Here is a tiny trained network, its code and every weight. The questions are about switching its units off for an input and a class, where a switched-off unit gives its printed mean instead of its output.

import numpy as np


def w(rows, s, z=0):
    codes = np.array(rows[::2]) - 128.0
    scale = np.full(codes.shape[1], s)
    scale[-1] = z or s
    return codes * scale


def norm(h):
    return h / np.sqrt((h * h).mean(-1, keepdims=True) + 1e-5)


def f(y):
    return np.maximum(y, 0)


def log_softmax(a):
    a = a - a.max(-1, keepdims=True)
    return a - np.log(np.exp(a).sum(-1, keepdims=True))


def net(x, mask):
    res = np.array(x, float).reshape(1, 2) / 4 @ E
    u = 0
    for l in range(2):
        y = f(norm(res) @ A[l][:, :-1].T + A[l][:, -1])
        res = res + np.where(mask[u : u + 8], y, B[l][:, -1]) @ B[l][:, :-1]
        u += 8
    return log_softmax(norm(res)[-1] @ U[:, :-1].T + U[:, -1])


A, B = {}, {}
E = w([
[157,67,3,154,74],'x0',
[204,164,87,29,63],'x1',
],0.0064)
A[0] = w([
[105,106,19,108,145,143],'0.n1',
[108,104,15,84,139,123],'0.n2',
[49,167,187,181,163,74],'0.n3',
[35,35,92,156,171,111],'0.n4',
[125,108,62,193,105,1],'0.n5',
[153,30,28,254,93,147],'0.n6',
[121,110,158,92,193,167],'0.n7',
[128,140,112,82,181,116],'0.n8',
],0.0085,0.0032)
B[0] = w([
[228,136,195,244,58,191],'0.n1',
[152,179,49,114,103,192],'0.n2',
[215,215,78,170,145,204],'0.n3',
[69,13,51,214,213,202],'0.n4',
[154,215,69,223,178,166],'0.n5',
[52,56,232,41,176,255],'0.n6',
[255,116,87,167,5,169],'0.n7',
[148,149,147,85,195,141],'0.n8',
],0.0057,0.0088)
A[1] = w([
[177,222,159,104,165,118],'1.n1',
[102,196,165,183,130,91],'1.n2',
[97,141,95,72,78,184],'1.n3',
[135,160,185,152,109,137],'1.n4',
[88,117,153,6,92,83],'1.n5',
[134,71,94,125,103,5],'1.n6',
[105,146,190,161,133,143],'1.n7',
[6,61,95,110,158,97],'1.n8',
],0.011,0.0029)
B[1] = w([
[43,159,170,76,117,254],'1.n1',
[160,156,62,45,110,183],'1.n2',
[64,11,159,215,166,184],'1.n3',
[145,45,115,111,118,181],'1.n4',
[33,53,115,135,217,167],'1.n5',
[117,165,157,75,55,159],'1.n6',
[161,134,68,132,52,179],'1.n7',
[193,56,245,253,247,220],'1.n8',
],0.0076,0.0062)
U = w([
[189,42,111,96,32,149],'0',
[130,33,186,188,228,148],'1',
[152,227,151,19,93,148],'2',
[193,178,56,189,183,126],'3',
[87,130,101,116,146,10],'4',
[6,76,188,46,191,138],'5',
],0.019,0.012)

Each question gives the input, the list of numbers given to net, and the class t.
The units are the neurons (one row each of A and B). Each row of codes is followed by its name. A weight is (code - 128) times the scale printed after its matrix; where a second scale follows, it is the last column's (A, B and U).
mask holds one flag per neuron, layer by layer. A switched-off neuron (its flag False) gives its mean, the last column of its row in B, instead of its output. The means were averaged over made-up inputs and are rounded, as every weight is.
A unit's drop is (log p(t) with every unit on - log p(t) with that unit switched off) / (log p(t) with every unit on - log p(t) with every unit switched off).
The circuit of an input: a set's keep is (log p(t) with only the set's units on - log p(t) with every unit switched off) / (log p(t) with every unit on - log p(t) with every unit switched off). Starting from the 12 units with the biggest drops (on a tie, the unit counted first), units are removed one at a time, each time the one whose removal leaves the highest keep (on an exact tie, the one counted first), for as long as the keep stays at least 0.8.
circuit, biggest first: the units of the circuit, biggest drop first
most important unit: the unit with the biggest drop
top k neurons: the k neurons with the biggest drops, biggest first
k most important neurons of layer l: the k neurons of layer l with the biggest drops, biggest first
drop of u: that unit's drop, to one decimal
input [0,3], class 5: 3 most important neurons of layer 0 : (0.n4, 0.n7, 0.n3)
input [-4,-6], class 3: most important unit : 0.n3
input [0,6], class 5: top 3 neurons : (0.n3, 0.n7, 0.n4)
input [0,0], class 0: circuit, biggest first : (0.n6, 0.n3, 1.n8)
input [-8,4], class 2: 2 most important neurons of layer 0 : (0.n6, 0.n7)
input [-2,-4], class 3: circuit, biggest first : (0.n3, 0.n6)
input [0,2], class 5: circuit, biggest first : (0.n4, 0.n7, 0.n3)
input [-3,-3], class 3: circuit, biggest first : (0.n6, 0.n3)
input [1,3], class 0: top 3 neurons : (0.n6, 1.n8, 0.n3)
input [-4,-4], class 3: top 2 neurons : (0.n6, 0.n3)
input [0,5], class 5: top 2 neurons : (0.n3, 0.n4)
input [-3,-2], class 2: 2 most important neurons of layer 0 : (0.n4, 0.n3)
input [-6,3], class 2: 2 most important neurons of layer 0 : (0.n6, 0.n7)
input [2,1], class 0: circuit, biggest first : (1.n8)
input [-5,4], class 5: top 3 neurons : (0.n1, 0.n3, 1.n5)
input [-8,7], class 5: top 2 neurons : (1.n5, 0.n1)
input [-5,5], class 5: top 2 neurons : (0.n1, 0.n3)
input [-8,2], class 2: drop of 0.n6 : 0.4
input [-5,-8], class 3: drop of 0.n6 : 0.4
input [-2,-5], class 3: drop of 0.n6 : 0.4
input [-6,1], class 2: drop of 0.n6 : 0.2
input [-5,8], class 5: top neuron : (1.n5)
